In the rows, 128 means zero.
Rows lie near named flat spaces through zero. A row that begins with a name and a colon came from that space; any other row is followed by the name of its block's space that it lies nearest.
zlqj: 140  123  142  122  149  162  111  138  147  105  153  128  123  94  143  117  108  131  158  135  109  114
dgpb: 100  117  139  113  92  86  122  100  126  77  108  109  170  152  141  145  96  161  130  88  138  138
bccq: 109  150  116  134  132  92  105  141  161  115  117  110  134  141  98  110  119  139  104  139  138  145
zlqj: 118  108  122  150  107  135  97  117  107  111  120  116  88  145  158  128  121  126  156  85  90  85
gttg: 123  121  125  113  122  129  106  159  146  117  124  133  145  142  137  121  124  126  125  113  107  127
zlqj: 131  142  121  126  119  130  129  130  147  127  137  122  133  132  122  130  124  121  143  129  134  155
dgpb: 124  152  143  126  115  131  122  119  131  132  154  132  135  146  145  121  125  124  116  98  105  104
sbsj: 130  138  112  132  131  157  96  124  121  142  138  108  90  115  133  119  144  83  148  141  113  100
gjpn: 121  117  138  132  115  107  143  105  118  118  120  126  131  134  133  146  111  150  138  108  143  131
gjpn: 115  170  126  156  168  117  136  78  130  96  114  115  123  115  83  103  121  159  73  181  154  121
zlqj: 132  144  117  142  98  127  123  108  136  136  157  95  104  119  131  138  125  105  188  118  137  159
gjpn: 135  118  160  105  136  130  148  125  165  123  132  154  136  130  138  164  69  157  159  95  149  125
gjpn: 108  120  121  145  117  89  124  106  131  99  98  110  121  143  115  138  103  159  133  115  147  139
bccq: 134  100  113  96  123  147  129  167  123  149  97  156  142  153  138  146  144  101  120  120  120  127
sbsj: 122  127  140  101  122  121  130  112  150  105  124  121  151  125  129  153  90  138  152  118  154  141
dgpb: 125  128  161  143  119  100  128  125  107  129  177  115  140  98  149  104  137  151  124  115  112  113
sbsj: 135  138  100  146  143  141  115  147  216  116  101  136  73  158  97  151  64  140  189  113  142  163
dgpb: 119  152  132  115  107  98  136  107  129  157  141  109  137  132  117  145  130  108  129  126  163  142
dgpb: 144  137  99  137  113  172  140  117  131  148  117  139  92  158  130  151  135  93  163  115  122  142
zlqj: 131  98  106  140  115  169  130  109  92  73  96  130  132  139  151  127  140  136  142  123  94  132
gjpn: 115  125  134  140  141  103  131  114  127  100  109  125  135  127  114  121  113  164  103  136  139  125
gjpn: 132  108  115  112  111  145  124  145  107  135  119  132  140  135  145  132  153  102  134  123  112  133
sbsj: 116  143  115  132  119  120  120  110  147  112  109  118  120  154  116  138  108  130  134  117  138  137
bccq: 135  129  84  102  162  192  120  116  134  135  61  142  94  145  101  157  130  72  124  174  151  108
sbsj: 146  136  132  142  95  153  150  105  111  159  166  130  103  134  156  147  138  104  177  92  115  132
sbsj: 149  128  100  168  146  164  110  163  134  158  139  132  62  120  123  103  155  101  151  144  93  122
gjpn: 141  173  126  127  133  161  146  93  130  147  154  127  121  122  119  130  139  98  129  149  140  133
sbsj: 126  131  150  149  146  101  134  133  135  145  140  140  109  124  120  119  114  159  109  119  130  103
bccq: 95  172  135  126  101  52  106  140  150  127  150  98  177  151  109  96  137  141  73  118  132  151
bccq: 139  117  137  131  143  144  137  130  131  127  133  140  117  112  133  131  117  138  142  131  127  121
gttg: 124  159  113  124  126  151  116  134  127  116  126  136  152  157  128  100  156  112  79  135  94  123
zlqj: 128  126  133  119  142  132  122  146  140  124  122  141  137  131  126  122  122  135  111  130  121  118
sbsj: 116  115  133  99  118  110  140  120  110  90  108  124  196  126  129  130  133  147  98  141  143  154
bccq: 119  73  122  111  113  118  121  134  80  136  87  130  126  134  148  152  143  115  128  114  130  100
sbsj: 136  115  153  114  147  142  133  137  103  131  147  142  148  98  147  114  143  132  105  141  113  97
gjpn: 129  109  124  167  138  117  142  112  105  132  110  130  87  124  120  130  129  152  131  129  133  116
sbsj: 117  135  123  133  155  140  84  115  144  90  124  98  105  99  119  110  106  125  140  156  125  100
gjpn: 128  116  146  105  134  126  135  138  145  111  122  146  156  131  135  139  101  150  126  114  132  128
gttg: 135  91  110  136  103  120  106  161  112  158  139  101  96  105  142  133  152  94  189  124  123  146
sbsj: 151  137  128  153  122  167  160  129  126  150  140  171  103  164  146  132  135  132  132  91  93  122
gttg: 121  114  112  149  140  107  108  154  112  125  116  113  120  113  114  96  157  133  103  158  118  130
gttg: 118  115  140  119  142  113  133  97  97  143  107  125  115  116  123  148  125  125  110  139  159  86
dgpb: 126  145  141  108  157  126  143  135  146  115  120  149  170  129  109  117  121  150  75  154  140  132
bccq: 110  178  104  111  126  115  118  121  163  114  108  115  161  161  90  120  129  114  85  153  149  161
gttg: 129  88  108  116  147  123  118  186  137  137  80  150  126  138  114  130  136  129  111  143  128  132
zlqj: 130  100  117  147  138  147  131  114  106  91  96  132  113  125  133  128  124  150  135  134  116  120
dgpb: 102  113  130  81  129  86  103  129  142  127  90  108  149  127  111  157  101  117  121  135  178  118
dgpb: 143  140  115  139  122  170  145  101  112  121  137  126  119  124  134  129  144  110  149  140  119  144
bccq: 149  122  146  142  148  155  136  133  132  141  158  142  98  99  141  125  119  134  156  127  115  109
zlqj: 121  143  117  154  110  100  116  134  136  123  147  100  125  126  119  106  139  134  137  128  122  161
dgpb: 108  91  116  136  91  99  133  106  122  55  80  115  154  159  137  150  96  178  154  90  132  168
gttg: 146  137  136  166  171  159  140  129  151  109  136  154  94  118  119  107  106  168  127  137  106  115
dgpb: 135  121  102  169  141  131  127  173  153  124  103  154  100  161  111  105  133  156  113  122  96  147
gttg: 124  97  126  110  112  126  112  173  142  116  111  146  146  156  150  133  117  136  135  89  100  128
gttg: 143  131  127  157  116  129  163  118  131  125  144  134  123  129  127  132  126  152  156  119  130  173
zlqj: 139  110  122  102  115  166  131  128  89  141  129  132  142  119  154  138  162  85  137  134  116  119
dgpb: 123  110  158  98  133  89  151  131  131  136  123  139  165  115  123  151  106  154  115  127  169  135
gttg: 127  165  131  123  147  111  150  101  149  127  135  115  147  107  89  129  119  136  113  173  178  164
bccq: 127  108  96  110  137  145  145  115  149  73  60  132  149  140  101  159  100  144  146  156  166  183
bccq: 117  122  111  142  106  119  129  87  105  98  108  98  122  129  126  140  127  130  151  130  143  148
zlqj: 131  110  129  152  148  141  113  135  124  84  132  119  121  96  133  98  125  157  137  147  102  125
gjpn: 126  154  137  118  127  133  136  87  112  134  146  112  137  112  125  132  135  110  120  146  147  119
zlqj: 139  101  101  128  157  141  136  155  133  128  86  139  117  115  100  133  137  127  129  175  149  157
gjpn: 157  167  150  158  138  158  181  83  118  173  180  148  94  114  128  136  132  126  141  128  138  123
gttg: 131  118  121  115  130  150  107  133  116  153  126  125  101  122  139  137  138  88  143  129  122  94
bccq: 131  135  122  85  148  166  150  94  118  120  91  145  154  131  116  157  125  105  103  163  162  120
140  132  120  121  137  175  163  98  123  96  102  155  147  145  128  143  121  139  121  137  129  143 -> bccq
125  90  118  159  119  94  138  158  110  114  106  133  133  135  125  113  145  169  118  123  115  158 -> gttg
114  104  136  111  131  89  130  134  108  88  116  108  190  94  119  112  139  159  99  165  149  159 -> sbsj
132  120  129  112  143  142  119  149  124  158  121  144  116  129  131  131  138  104  113  132  123  95 -> bccq
119  134  118  176  110  99  100  130  109  125  159  85  100  109  130  89  156  129  140  130  102  133 -> dgpb
112  151  119  114  128  107  107  128  145  137  119  112  133  140  109  127  127  109  106  137  145  124 -> dgpb
134  110  128  123  125  108  146  138  142  138  121  127  129  118  116  151  113  138  158  132  162  166 -> gttg
134  160  142  120  123  125  120  169  175  136  174  138  156  136  132  104  123  132  122  111  103  150 -> gjpn
122  121  133  102  140  125  107  157  159  118  117  136  144  133  126  130  105  131  122  124  128  120 -> gttg
129  123  166  112  155  131  134  118  113  139  142  147  134  107  141  129  117  140  101  127  130  71 -> zlqj
133  96  120  154  106  90  158  152  127  118  119  131  141  132  122  131  131  172  149  117  137  197 -> gttg
128  114  119  144  171  117  116  184  144  89  113  135  156  102  101  73  145  171  79  182  108  155 -> zlqj
131  150  122  117  142  145  136  113  128  140  121  134  129  131  113  132  136  109  106  151  142  122 -> gttg
127  92  121  169  160  103  124  122  114  141  98  116  54  96  104  136  116  149  150  152  157  105 -> zlqj
113  140  120  134  115  109  119  106  118  120  120  108  128  138  121  126  132  125  117  127  135  126 -> sbsj
133  121  107  130  121  145  144  120  118  106  105  131  142  138  123  133  140  129  131  141  130  162 -> zlqj
140  106  147  106  130  154  140  122  117  134  132  147  130  119  154  153  114  123  151  110  127  105 -> dgpb
121  108  135  125  117  109  124  139  110  124  127  125  144  126  141  123  137  138  120  117  119  124 -> gjpn
166  132  126  110  160  211  179  130  158  105  116  188  148  138  128  146  108  141  139  143  123  160 -> bccq
120  166  152  137  135  96  115  111  167  139  169  105  110  110  114  124  93  138  143  122  149  119 -> gjpn
114  157  143  124  116  113  111  104  130  107  157  102  150  120  135  111  123  130  119  123  122  120 -> gttg
129  121  127  159  137  107  111  152  119  143  150  110  103  97  123  95  151  133  127  146  115  124 -> dgpb
129  120  134  96  126  134  127  130  138  123  126  126  150  118  133  146  114  117  146  130  145  137 -> sbsj
124  141  102  140  103  139  130  113  102  127  114  124  129  161  130  122  162  107  110  123  110  137 -> sbsj
129  118  120  153  131  128  108  156  129  116  135  122  115  121  132  98  141  138  130  130  95  129 -> gttg
119  121  123  126  131  125  90  162  159  136  115  135  99  154  133  128  107  121  133  97  106  94 -> zlqj
113  156  144  122  131  108  104  116  120  121  160  99  150  103  127  98  140  122  97  147  125  107 -> dgpb
149  83  119  153  172  161  140  163  116  137  93  170  83  120  125  123  135  148  122  145  108  102 -> gjpn
131  122  129  143  130  127  138  128  100  132  130  133  129  123  131  113  153  135  107  136  116  122 -> gjpn

Rows lie near named flat spaces through zero. A row that begins with a name and a colon came from that space; any other row is followed by the name of its block's space that it lies nearest.
dt_qp: 124  68  139  112  140  103  104  99  110  170  53  147  95  164  154  157  207  158  131  136  76  92
lm_mt: 137  100  114  138  119  136  136  138  122  148  96  112  128  164  138  117  141  116  125  136  140  131
dm_mf: 130  170  117  153  121  126  127  125  124  113  154  128  148  117  109  118  97  106  111  142  127  114
tn_hj: 134  104  152  66  132  146  115  83  83  161  121  147  78  125  149  130  184  114  133  106  95  160
cp_nq: 85  114  139  140  144  128  154  141  185  106  137  116  127  132  107  132  76  180  136  142  145  132
lm_mt: 163  106  113  127  109  130  109  132  100  149  89  144  116  149  161  139  188  106  136  115  123  114
tm_tp: 134  103  114  136  110  150  140  117  117  127  114  138  100  158  149  130  150  131  115  125  123  139
dt_qp: 148  108  116  130  113  137  120  138  119  146  97  132  119  152  147  130  159  109  140  125  137  122
cp_nq: 113  109  132  143  154  86  143  117  118  122  117  103  160  132  129  129  137  180  83  134  92  125
dt_qp: 94  125  157  88  148  148  139  103  132  158  141  106  107  129  96  100  90  111  138  146  130  160
tn_hj: 122  144  153  95  161  101  129  124  109  142  151  92  167  93  109  105  113  125  117  122  122  155
lm_mt: 116  113  127  131  121  149  134  143  159  136  114  127  110  150  121  126  108  123  155  140  155  126
dm_mf: 140  112  127  125  130  116  127  133  118  125  117  130  133  126  148  139  158  146  122  111  121  131
lm_mt: 164  145  133  109  143  87  101  135  82  150  121  112  176  98  138  122  169  102  120  110  114  122
cp_nq: 164  193  132  95  117  136  89  86  53  157  160  146  127  92  118  106  149  33  120  124  100  127
tn_hj: 124  117  124  136  119  137  123  125  139  131  110  145  105  146  132  139  136  130  140  136  126  110
tn_hj: 122  121  133  124  134  122  133  113  120  118  133  133  122  123  136  136  140  152  111  121  108  135
cp_nq: 133  116  118  138  125  131  144  135  122  128  124  109  140  143  134  116  127  129  111  127  136  144
dt_qp: 138  115  125  129  131  114  136  122  108  111  132  129  137  121  152  138  159  159  100  105  109  143
cp_nq: 126  152  138  119  137  121  118  148  146  127  144  122  147  101  111  126  102  117  153  127  149  123
dt_qp: 132  126  114  144  109  145  124  104  113  134  114  149  100  155  133  130  142  110  116  143  109  111
lm_mt: 118  134  126  134  125  142  133  137  146  134  130  120  126  138  111  116  97  111  141  144  148  126
tn_hj: 118  140  126  146  128  120  107  126  142  155  99  131  128  148  101  126  111  100  146  168  124  77
tm_tp: 126  108  98  176  100  145  150  108  128  89  123  160  96  163  155  150  146  168  88  129  103  118
tm_tp: 130  171  134  135  145  86  103  100  95  133  138  130  161  100  108  127  131  115  99  144  81  91
lm_mt: 122  141  146  108  141  114  117  123  135  111  148  145  127  91  129  148  133  152  138  110  116  126
tm_tp: 140  136  126  136  134  104  112  157  138  134  114  119  159  118  125  132  129  122  145  129  143  104
lm_mt: 101  94  111  156  110  176  161  152  179  148  98  102  103  197  106  100  71  110  150  170  181  135
dm_mf: 115  133  156  86  142  132  112  107  126  147  135  139  104  108  116  130  129  119  152  126  117  134
dm_mf: 124  132  133  123  124  134  118  133  148  118  132  150  111  117  129  146  127  135  152  122  134  117
dm_mf: 129  143  113  153  103  151  123  131  151  106  134  162  102  135  129  145  116  122  144  134  138  104
cp_nq: 131  145  132  123  135  119  123  127  118  131  139  119  145  113  119  120  121  116  124  129  126  129
lm_mt: 153  156  153  81  135  115  70  167  146  159  117  147  136  80  121  146  144  81  215  111  163  95
tn_hj: 133  146  139  110  146  110  133  122  100  127  156  103  161  99  122  110  123  123  104  116  119  156
cp_nq: 151  128  109  133  110  149  142  113  81  141  132  112  130  150  139  99  141  88  93  127  125  158
tm_tp: 96  146  152  135  159  72  94  102  147  123  115  157  133  101  106  167  132  175  132  152  71  55
dt_qp: 132  138  110  153  104  146  116  119  129  136  111  151  105  155  123  131  127  96  135  152  125  94
tm_tp: 166  129  102  133  103  156  144  137  86  138  135  105  140  148  146  94  139  76  105  115  152  169
cp_nq: 118  123  135  138  161  75  136  126  115  124  124  94  180  116  122  124  130  170  87  132  99  124
dt_qp: 131  129  119  152  116  122  90  150  161  156  75  151  118  153  117  148  133  100  179  161  140  51
tm_tp: 110  95  134  107  118  177  158  123  148  121  139  131  80  147  137  122  115  142  140  116  152  179
dt_qp: 140  120  125  116  123  142  139  137  116  132  135  113  131  130  138  113  131  115  126  113  147  161
dm_mf: 111  161  145  112  129  142  112  115  146  128  152  150  106  104  102  132  97  108  157  138  130  115
tn_hj: 142  123  146  76  137  143  131  152  122  147  144  102  136  105  131  106  126  100  158  99  169  182
tn_hj: 150  133  126  108  121  139  133  118  92  123  150  127  127  113  146  119  150  113  111  101  124  165
dm_mf: 103  130  144  110  138  143  131  126  150  147  132  116  116  131  100  113  90  114  151  147  144  135
tm_tp: 137  164  123  145  134  102  120  140  124  116  147  118  171  103  114  123  110  119  117  131  128  111
dm_mf: 94  152  159  94  158  130  131  112  132  164  150  91  139  114  74  88  67  93  137  159  134  147
109  90  124  145  129  128  148  119  142  117  109  130  110  157  140  140  136  176  110  134  113  128 -> cp_nq
151  135  112  141  125  114  128  124  85  146  120  103  161  140  131  105  143  97  94  134  117  130 -> lm_mt
121  139  138  127  158  92  138  155  137  128  141  81  190  104  107  108  96  140  119  130  144  140 -> dm_mf
152  158  114  135  99  148  102  116  111  128  132  167  103  126  134  138  145  82  141  128  123  101 -> lm_mt
136  132  121  130  124  134  136  119  104  134  135  115  136  135  128  110  128  109  106  129  125  145 -> cp_nq
93  152  145  116  128  155  129  95  149  120  159  153  85  118  99  130  86  124  140  146  118  127 -> cp_nq
159  136  95  157  91  151  137  117  97  95  144  156  113  138  162  136  157  121  94  108  119  137 -> tn_hj
121  106  158  74  155  122  147  125  117  119  156  108  132  93  143  125  141  168  122  86  128  194 -> tn_hj
100  158  145  119  144  124  132  70  103  128  162  130  119  113  99  115  103  126  89  149  79  132 -> cp_nq
136  133  117  133  116  145  151  105  97  105  160  129  122  127  142  117  132  131  85  113  114  166 -> dt_qp
127  128  159  76  150  114  108  101  99  150  132  134  118  98  130  132  159  126  135  112  99  141 -> dm_mf
132  178  135  132  126  114  101  142  156  88  164  169  133  72  122  162  115  139  158  111  132  94 -> dm_mf
104  112  127  136  119  160  149  134  169  114  132  134  97  148  122  130  95  145  144  136  152  139 -> cp_nq
109  94  155  88  153  121  130  106  118  158  110  114  112  134  128  123  146  146  129  128  108  149 -> dt_qp
101  126  137  130  141  130  147  130  154  117  143  113  131  126  110  121  90  152  125  137  136  141 -> lm_mt
146  122  119  143  127  104  118  152  132  114  114  134  150  120  148  149  155  150  131  112  129  109 -> dt_qp
101  133  148  110  146  128  134  107  133  133  144  120  121  119  107  119  103  137  124  139  115  140 -> dt_qp
130  116  119  144  121  121  121  100  108  131  105  149  110  149  141  143  162  139  105  137  89  103 -> tm_tp
136  151  100  181  115  112  141  109  106  83  150  140  148  128  138  137  131  153  65  130  92  112 -> tn_hj
108  120  148  109  146  119  113  120  140  160  105  124  119  133  108  127  122  123  152  149  121  108 -> tn_hj

Rows lie near named flat spaces through zero. A row that begins with a name and a colon came from that space; any other row is followed by the name of its block's space that it lies nearest.
pq_jh: 137  161  117  131  114  138  129  126  123  133  101  97  125  134  104  118  120  107  128  125  136  97
pq_jh: 137  131  149  115  156  131  129  113  107  143  137  127  83  137  134  121  104  124  117  150  137  141
pq_jh: 139  146  129  140  125  117  122  89  142  110  115  156  142  144  126  188  99  124  146  133  121  140
pq_jh: 151  161  109  98  122  170  140  69  153  137  79  135  95  151  125  151  93  138  104  132  127  91
gf_hg: 145  173  135  116  76  134  136  123  139  121  122  127  135  133  122  131  101  141  134  112  129  109
tq_mq: 123  109  113  106  200  150  118  107  111  160  107  131  112  130  159  119  130  111  121  142  139  141
tq_mq: 134  118  129  119  149  127  141  116  129  138  118  123  112  135  146  123  147  137  101  162  131  107
tq_mq: 107  119  138  132  169  125  111  139  103  132  147  132  121  122  121  131  110  119  129  105  141  168
bb_nt: 133  98  101  150  138  129  128  134  127  126  135  122  123  121  83  127  127  118  133  112  118  129
pq_jh: 147  165  148  106  84  150  149  132  131  95  175  154  174  118  178  107  135  140  137  119  153  116
bb_nt: 124  112  121  136  113  139  119  129  127  125  144  142  93  138  121  125  104  89  171  147  123  166
bb_nt: 130  158  123  140  110  137  119  118  129  117  114  122  132  136  105  145  106  103  146  115  131  127
pq_jh: 136  80  100  119  134  151  148  140  138  137  144  124  104  112  100  93  145  156  96  108  116  107
tq_mq: 131  138  148  100  111  109  117  145  126  152  133  142  147  114  152  121  104  166  144  95  116  154
gf_hg: 145  106  102  122  153  137  121  112  124  147  128  145  110  127  104  138  85  124  149  109  118  153
gf_hg: 127  100  95  113  98  123  136  146  151  154  116  129  102  130  104  117  103  154  133  119  110  125
tq_mq: 136  129  133  112  137  133  126  121  127  141  118  129  135  122  154  117  141  137  125  130  122  123
tq_mq: 101  130  169  135  175  133  105  140  93  120  154  123  135  110  144  116  151  117  115  103  141  164
gf_hg: 98  53  71  145  135  130  124  169  140  143  129  123  115  121  104  102  151  104  152  134  115  145
gf_hg: 157  174  140  135  154  147  107  78  113  119  103  129  163  125  131  158  122  102  144  105  124  125
pq_jh: 114  155  138  144  121  105  126  136  126  118  111  109  149  139  135  142  142  113  125  151  143  112
bb_nt: 145  104  93  172  164  98  140  125  119  116  136  118  141  130  53  165  109  126  117  116  132  112
pq_jh: 122  137  127  121  137  128  151  124  129  120  134  126  112  145  139  132  124  133  97  161  159  106
bb_nt: 152  108  152  130  142  110  130  97  135  133  119  137  124  127  153  141  164  149  114  163  96  119
bb_nt: 105  134  103  142  114  158  122  147  126  112  130  114  130  130  112  109  133  80  149  120  147  129
pq_jh: 156  145  157  122  117  137  116  117  116  140  121  111  124  112  125  104  141  131  132  109  101  121
gf_hg: 141  175  166  124  127  139  129  104  115  107  134  128  142  131  157  134  137  119  119  139  144  117
pq_jh: 127  123  108  118  116  143  151  123  150  109  141  150  139  133  140  136  127  147  111  130  143  110
gf_hg: 121  115  110  176  113  96  133  139  139  117  107  94  112  141  57  151  138  117  115  144  115  101
tq_mq: 144  121  122  115  118  107  149  131  136  141  134  133  112  134  116  132  100  167  111  134  127  115
bb_nt: 97  107  132  111  132  134  128  158  126  134  155  141  109  121  133  110  114  150  116  105  140  158
tq_mq: 154  108  104  157  128  111  159  117  138  107  141  124  127  135  80  150  130  140  104  146  127  89
bb_nt: 121  181  137  121  83  111  126  117  138  125  106  137  112  168  147  163  71  101  165  173  149  140
gf_hg: 111  140  152  122  135  107  139  129  127  130  118  117  107  148  159  132  143  134  97  182  147  113
gf_hg: 145  104  108  158  149  145  125  116  113  114  154  131  107  127  79  132  111  88  150  122  125  146
tq_mq: 128  126  120  120  156  156  131  119  116  133  133  123  102  128  116  115  116  119  111  119  143  127
bb_nt: 152  142  128  120  153  126  133  126  103  133  150  132  149  120  130  123  102  128  136  112  147  132
gf_hg: 131  116  116  115  86  127  145  140  151  141  118  119  93  135  114  110  124  151  116  143  114  105
pq_jh: 145  147  112  123  142  146  138  104  120  141  107  109  83  147  93  130  90  111  113  140  142  105
tq_mq: 117  128  177  129  123  108  120  139  123  125  133  120  133  119  164  115  177  142  113  147  114  132
bb_nt: 115  135  146  131  110  144  117  114  146  117  104  124  124  127  140  131  168  129  114  129  107  119
bb_nt: 110  137  120  109  117  133  131  155  127  138  133  125  129  125  131  109  108  139  126  105  146  132
tq_mq: 137  105  138  112  160  133  107  107  127  160  91  126  135  118  189  108  186  118  140  160  94  132
gf_hg: 91  106  100  123  114  133  129  170  135  130  138  131  134  131  155  100  140  103  154  147  149  144
139  134  152  133  139  137  111  105  122  120  138  143  121  114  95  152  101  150  121  69  106  155 -> bb_nt
106  149  155  93  123  150  124  135  122  144  122  122  93  133  164  99  123  132  111  134  143  136 -> tq_mq
96  114  122  135  134  102  129  163  124  125  145  131  138  131  130  133  120  130  130  131  148  148 -> gf_hg
143  110  102  136  165  137  132  145  102  131  160  121  149  104  86  108  113  129  126  75  140  130 -> bb_nt
112  109  80  142  107  129  143  141  159  100  137  151  169  130  115  152  128  133  136  113  139  119 -> pq_jh
147  147  176  110  136  120  133  115  117  123  156  145  137  113  142  135  118  182  96  97  125  133 -> gf_hg
144  107  126  142  116  131  115  160  111  140  145  102  137  95  90  81  150  122  149  84  99  132 -> pq_jh
149  134  115  133  131  156  129  113  126  116  129  125  149  116  115  120  141  116  130  104  124  110 -> tq_mq
112  72  103  134  177  99  116  148  121  151  141  146  132  115  100  146  101  154  132  90  117  172 -> gf_hg
160  126  108  100  151  159  143  99  130  147  111  127  125  123  144  108  136  139  107  131  127  93 -> tq_mq
133  120  126  146  158  156  127  117  112  112  144  118  119  119  100  119  143  105  113  113  134  123 -> tq_mq
163  116  122  175  188  176  109  91  102  89  139  116  200  86  114  117  218  76  133  86  109  108 -> tq_mq
163  155  163  117  110  138  139  97  131  122  125  123  111  125  128  125  136  156  97  128  112  97 -> gf_hg
138  118  130  108  119  149  160  150  120  111  192  144  130  116  150  85  132  145  113  128  158  120 -> pq_jh
102  127  135  127  98  113  130  129  157  127  98  126  109  147  145  143  146  140  114  164  118  117 -> bb_nt
101  130  89  124  118  137  123  124  162  139  62  114  135  139  122  144  143  131  113  124  120  98 -> pq_jh
144  101  109  121  144  85  146  119  143  151  109  138  134  141  145  152  125  160  119  171  119  111 -> tq_mq
136  157  177  156  85  173  105  124  122  83  138  104  165  94  138  87  225  92  137  98  97  111 -> tq_mq
93  182  160  87  106  129  121  146  128  134  131  142  127  131  145  138  68  174  108  73  157  153 -> bb_nt
